Each row has a class, written after it.
[  1  -5 -15   1  -5 -23 -20   5   7   9 -11 -13   0  25 -22   0  -7   9
  16   5   5  -1 -21   3   3   3   1   6  27   0  -7  12  -2   7  -3  -7
 -26 -36 -11   5  15  -3  -3   2   0  -2  -3 -19   6  -6  -6  -1   5   3
  16  -4  21 -11  12  -9  -1  -8   2  -6   0   1 -14   5 -10   0]
nivut
[ -4   0 -15   3  -2  -5 -19  15  11   8   1   1 -10   5  -9  -8  -1  -2
 -11  12   9 -13  19  -3  -1   4  -4  -1  19  -7  24   3  -2   9   2  -8
 -21 -28  -9   9  38   2  -5   3   1 -14  -5 -13  39  10   2   2   5   5
  -6  -5  14  31  17 -20  -4 -15   0  14   1   4 -13  -1  -1  -4]
nivut
[-16   3 -11   2  -4  16   3  21   2   3 -23 -15  -6  39  28 -13  -7  17
 -12   3  -1   0   6 -45   3   5  -6   3   5  -2  -8   3   3   7  10  -3
   9   9 -11  31  28  -6  -4 -13   7   6   2   0  26   1  -6 -11  13   0
  22 -12   7  85  -6 -12 -15  -3  -3  -5   3   4 -15   3   1  -5]
zede
[ -3  -3   0  10  -7 -44 -15  -7  10  -7  -7 -12  14   3 -30  22  -8   7
  15   5   8   5 -23  36   8   4   1   7  16   2   3  13   2  -3 -11  -6
 -32 -79  -6   7  10   0  -2   6   2   2   0 -19   4  -3   3  -3   4   1
   0   2  37 -46  17 -18  -3 -21  -8  -4   2  -4  -9  -1  -5   2]
nivut
[ -2  13  -9  -5  -7   7  -9   4   6  11  -8  -2 -14  30  -5   2  -2  14
  -5   0   4  -4   0 -18   2   7 -16   4  21  -3  25   9   3   9   2   0
 -12 -21 -17  37  21  -6  -1  -7   8  -6  -2 -11  19  -1 -13  -1   6   3
  17 -14  15   5  21 -11  -4  -7   0   9   3  -4 -18   1   2  11]
zede
[ -1   2  -8   1  -3 -23 -14   6  10  -1 -20 -17   2  17   1   0  -5   7
   6  -3   3  -6   4  -6   4  -2   2   7   8  -5   2   8   0   0  -6  -4
 -22 -26 -11  12  22 -12  -4  -2  -1  -2  -4 -10  22   8  -3  -2   7   5
   7  -6  18  20  11 -19  -9 -11  -6   9   0  -1 -10  -1   2   0]
zede
[  5 -10   1   9  -2 -13 -14   5   7 -10 -23 -23   5  21  -9   8 -12  -7
  15  -1   3  11 -28  -3  -1  -1   9   6  -2   8 -28   7  -1   2 -10  -1
  -7 -14  -5   7  -5  -2  -8  -2  -1  13  -2  -9  -6  -3   7 -17   2  -2
   6  -3  14  -3 -15  -4 -10 -20   1 -13   0   1  -4   1 -14  -6]
nivut
[ -3  -2   2   1  -4   0   0 -16   1  13  -3 -11   4  44  -7   4 -25  22
  17 -10  -5   5 -27  -2   4   3  10  -2  11   4 -18   4   5  12   9 -12
  13 -16  -5  26 -32  -8  -4  -2  13   8   4  -7 -17  -7 -13 -10   6  -3
  35 -11  12  -8   7   7  -4  19  -1 -24   2  -4  -5   9 -10   9]
zede
[ -2   2 -15   2  -8  -4  -3 -16 -15  16  -7 -16 -15  37 -21  17  -1  13
   1  -6   5   6  19   4  -1   1   3   6  12   6  14   8  -1   5  -3  -8
  -6   5 -17  24 -24   0  -6  -9   3  -2  -5 -18  -7   5 -16   5  14   0
   0  -2  12  -2  11 -13   7  -3   0   7  -1   2 -13   7   0   2]
zede
[ -4  -5  -2  -3  -6 -21 -10  -2  12  12   6  -8  12  17 -28   7 -17  10
  -6   5  15   0   8  11   4  17   3   6  24   2  24   8   1   2 -14  -6
 -18 -56 -12  21  12  -3   0   1   3 -10  -8  -7   0   0  -7  -2   6   1
 -11  -5  14 -18   6  -2   2  -7  -3 -16   6   7 -13   5  -1  -2]
nivut
[-16  -6 -16   4 -10 -15 -25   5  17  15 -15 -12  -2  11 -20  -4 -11 -11
   7   3  10  -3  24  45  -5  -1   5   9  24   1   8  20 -10   4   4  -5
 -29 -29 -18  10  37  -2  -7  -2  -5  -7 -10 -34  10   0 -10   0  -2   5
  -7   2  25  21   6 -37  -5 -29  -1   3  -2   2 -32   6 -14  -9]
nivut
[  1  -5   3   5  -3 -19 -17  16   4 -10 -18 -13   4   7   2   1   0   6
   4  10   5   0  -9  -3   4  -3  -4   7   7  -2 -11  -2   0   3  -2  -7
 -15 -23  -5   7  17   2   1   3   0   4  10  -9  22  -4   1  -1   5   4
   8   0  21  18   2 -19 -12 -11  -5   3   0   6  -8  -1   3  -4]
nivut
